Below is a small trained network, with its code and all its weights. Each question gives an input and a class and asks what happens when units are switched off, that is, made to give their printed mean instead of their output.

import numpy as np


def w(rows, s, z=0):
    codes = np.array(rows[::2]) - 128.0
    scale = np.full(codes.shape[1], s)
    scale[-1] = z or s
    return codes * scale


def f(y):
    return y / 2 * (1 + np.tanh(0.7978845608 * (y + 0.044715 * y**3)))


def log_softmax(a):
    a = a - a.max(-1, keepdims=True)
    return a - np.log(np.exp(a).sum(-1, keepdims=True))


def net(x, mask):
    res = np.array(x, float).reshape(1, 5) / 4 @ E
    y = f(res @ A[0][:, :-1].T + A[0][:, -1])
    res = res + np.where(mask, y, B[0][:, -1]) @ B[0][:, :-1]
    return log_softmax(res[-1] @ U[:, :-1].T + U[:, -1])


A, B = {}, {}
E = w([
[188,192,148,147,92,253],'x0',
[120,126,151,127,98,125],'x1',
[120,220,211,121,255,99],'x2',
[129,133,117,129,136,128],'x3',
[48,70,164,189,185,202],'x4',
],0.0091)
A[0] = w([
[90,88,144,190,176,169,186],'n0',
[90,77,192,184,139,161,126],'n1',
[38,69,134,174,174,157,148],'n2',
[139,169,95,63,100,41,101],'n3',
[127,158,179,125,201,121,191],'n4',
[251,147,117,51,127,60,168],'n5',
[142,161,194,150,171,83,163],'n6',
[134,43,71,168,95,156,180],'n7',
[88,174,156,87,163,116,125],'n8',
[48,66,134,101,151,12,11],'n9',
[202,196,164,160,94,231,7],'n10',
[172,68,55,130,104,133,193],'n11',
[146,69,55,132,63,160,130],'n12',
[254,186,99,53,91,78,118],'n13',
[153,173,190,135,161,128,128],'n14',
],0.009,0.0018)
B[0] = w([
[88,141,180,173,98,182,186],'n0',
[115,147,128,172,114,142,175],'n1',
[101,115,165,214,113,190,198],'n2',
[106,68,140,204,138,195,210],'n3',
[123,156,156,104,89,68,200],'n4',
[102,178,215,206,110,211,236],'n5',
[112,187,89,69,115,74,189],'n6',
[85,205,145,55,88,91,217],'n7',
[119,161,106,84,127,72,170],'n8',
[220,2,55,100,192,160,232],'n9',
[234,8,27,95,247,143,237],'n10',
[81,182,143,99,135,89,213],'n11',
[106,191,152,44,109,31,234],'n12',
[108,116,179,199,105,207,255],'n13',
[108,160,112,38,143,48,181],'n14',
],0.0071,0.0085)
U = w([
[83,154,192,253,103,156,255],'0',
[81,218,132,15,106,14,118],'1',
[221,5,32,98,156,114,4],'2',
],0.012,0.00086)

Each question gives the input, the list of numbers given to net, and the class t.
The units are the neurons (one row each of A and B). Each row of codes is followed by its name. A weight is (code - 128) times the scale printed after its matrix; where a second scale follows, it is the last column's (A, B and U).
mask holds one flag per neuron, in row order. A switched-off neuron (its flag False) gives its mean, the last column of its row in B, instead of its output. The means were averaged over made-up inputs and are rounded, as every weight is.
A unit's drop is (log p(t) with every unit on - log p(t) with that unit switched off) / (log p(t) with every unit on - log p(t) with every unit switched off).
The circuit of an input: a set's keep is (log p(t) with only the set's units on - log p(t) with every unit switched off) / (log p(t) with every unit on - log p(t) with every unit switched off). Starting from the 12 units with the biggest drops (on a tie, the unit counted first), units are removed one at a time, each time the one whose removal leaves the highest keep (on an exact tie, the one counted first), for as long as the keep stays at least 0.8.
circuit, biggest first: the units of the circuit, biggest drop first
unit that matters most: the unit with the biggest drop
k most important neurons: the k neurons with the biggest drops, biggest first
drop when u is switched off: that unit's drop, to one decimal
input [-6,-1,-2,-1,-3], class 2: unit that matters most : n9
input [3,-7,-4,6,-1], class 1: circuit, biggest first : n9, n12
input [7,8,6,-1,2], class 2: 4 most important neurons : n10, n12, n7, n11
input [-7,-6,2,-2,-7], class 0: 4 most important neurons : n5, n10, n13, n3
input [-4,-6,-5,6,5], class 0: 3 most important neurons : n2, n10, n0
input [1,-6,-8,-6,-6], class 1: 3 most important neurons : n12, n7, n11
input [-2,-4,-2,-3,1], class 1: 4 most important neurons : n10, n13, n5, n3
input [7,-5,7,-6,-7], class 0: 4 most important neurons : n13, n5, n9, n12
input [8,-1,-1,-5,6], class 2: 2 most important neurons : n10, n5
input [-4,-3,5,-7,-6], class 0: 3 most important neurons : n5, n3, n13
input [-6,-2,-2,-7,-5], class 2: 3 most important neurons : n9, n2, n0
input [-4,-8,-5,0,-3], class 1: 2 most important neurons : n10, n12
input [-5,7,-1,0,1], class 2: drop when n9 is switched off : 0.1
input [-7,7,5,5,-1], class 2: drop when n12 is switched off : 0.1
input [3,-6,-4,-4,-8], class 0: drop when n14 is switched off : 0.0
input [4,-5,6,1,4], class 1: unit that matters most : n14
